Here is a tiny trained network, its code and every weight. The questions are about switching its units off for an input and a class, where a switched-off unit gives its printed mean instead of its output.

import numpy as np


def w(rows, s, z=0):
    codes = np.array(rows[::2]) - 128.0
    scale = np.full(codes.shape[1], s)
    scale[-1] = z or s
    return codes * scale


def f(y):
    return y / 2 * (1 + np.tanh(0.7978845608 * (y + 0.044715 * y**3)))


def log_softmax(a):
    a = a - a.max(-1, keepdims=True)
    return a - np.log(np.exp(a).sum(-1, keepdims=True))


def net(x, mask):
    res = np.array(x, float).reshape(1, 4) / 4 @ E
    y = f(res @ A[0][:, :-1].T + A[0][:, -1])
    res = res + np.where(mask, y, B[0][:, -1]) @ B[0][:, :-1]
    return log_softmax(res[-1] @ U[:, :-1].T + U[:, -1])


A, B = {}, {}
E = w([
[237,124,1,107,139],'x0',
[93,44,129,145,225],'x1',
[122,158,96,174,200],'x2',
[114,50,61,193,44],'x3',
],0.0086)
A[0] = w([
[141,158,187,110,145,81],'neuron 1',
[107,103,125,121,176,131],'neuron 2',
[114,88,128,138,131,72],'neuron 3',
[123,193,95,87,147,88],'neuron 4',
[73,60,120,124,119,134],'neuron 5',
[145,98,193,42,176,254],'neuron 6',
[128,50,162,148,108,137],'neuron 7',
[141,149,249,18,154,203],'neuron 8',
[127,199,159,129,136,98],'neuron 9',
[154,166,63,66,21,216],'neuron 10',
[112,106,126,76,112,95],'neuron 11',
[139,107,48,208,72,164],'neuron 12',
[117,129,139,118,123,148],'neuron 13',
[95,35,137,161,103,132],'neuron 14',
[111,190,129,198,212,108],'neuron 15',
],0.014,0.0039)
B[0] = w([
[96,125,97,102,108,162],'neuron 1',
[140,110,127,142,150,153],'neuron 2',
[153,137,133,129,127,139],'neuron 3',
[145,119,144,117,84,158],'neuron 4',
[158,122,109,93,129,177],'neuron 5',
[84,104,143,157,142,199],'neuron 6',
[146,139,119,125,128,175],'neuron 7',
[6,185,120,149,135,239],'neuron 8',
[127,128,77,98,86,164],'neuron 9',
[215,82,140,133,158,251],'neuron 10',
[117,134,123,150,158,134],'neuron 11',
[123,157,151,91,79,247],'neuron 12',
[118,134,128,128,129,136],'neuron 13',
[189,147,123,116,90,201],'neuron 14',
[77,103,156,163,183,184],'neuron 15',
],0.022,0.012)
U = w([
[158,71,151,151,210,27],'0',
[255,131,110,60,87,255],'1',
[52,221,113,77,69,19],'2',
],0.0097,0.0021)

Each question gives the input, the list of numbers given to net, and the class t.
The units are the neurons (one row each of A and B). Each row of codes is followed by its name. A weight is (code - 128) times the scale printed after its matrix; where a second scale follows, it is the last column's (A, B and U).
mask holds one flag per neuron, in row order. A switched-off neuron (its flag False) gives its mean, the last column of its row in B, instead of its output. The means were averaged over made-up inputs and are rounded, as every weight is.
A unit's drop is (log p(t) with every unit on - log p(t) with that unit switched off) / (log p(t) with every unit on - log p(t) with every unit switched off).
The circuit of an input: a set's keep is (log p(t) with only the set's units on - log p(t) with every unit switched off) / (log p(t) with every unit on - log p(t) with every unit switched off). Starting from the 12 units with the biggest drops (on a tie, the unit counted first), units are removed one at a time, each time the one whose removal leaves the highest keep (on an exact tie, the one counted first), for as long as the keep stays at least 0.8.
units of the circuit, in order: the units of the circuit, biggest drop first
k most important neurons: the k neurons with the biggest drops, biggest first
drop of u: that unit's drop, to one decimal
input [8,-2,5,-8], class 0: units of the circuit, in order	[neuron 15]
input [-3,0,6,0], class 0: 2 most important neurons	[neuron 8; neuron 12]
input [-1,-5,8,5], class 1: 2 most important neurons	[neuron 8; neuron 6]
input [0,-7,-8,1], class 1: 2 most important neurons	[neuron 10; neuron 15]
input [-2,5,2,2], class 1: 3 most important neurons	[neuron 8; neuron 14; neuron 5]
input [-2,-6,-7,0], class 0: units of the circuit, in order	[neuron 10; neuron 12; neuron 8]
input [8,2,-1,-8], class 2: 2 most important neurons	[neuron 8; neuron 10]
input [7,5,-3,-2], class 0: 2 most important neurons	[neuron 14; neuron 12]
input [1,-3,6,-2], class 0: 4 most important neurons	[neuron 8; neuron 12; neuron 15; neuron 14]
input [5,-3,-4,-8], class 2: drop of neuron 8	3.2
input [4,1,5,-3], class 0: drop of neuron 8	0.3
input [-8,-8,-1,4], class 1: drop of neuron 10	0.4
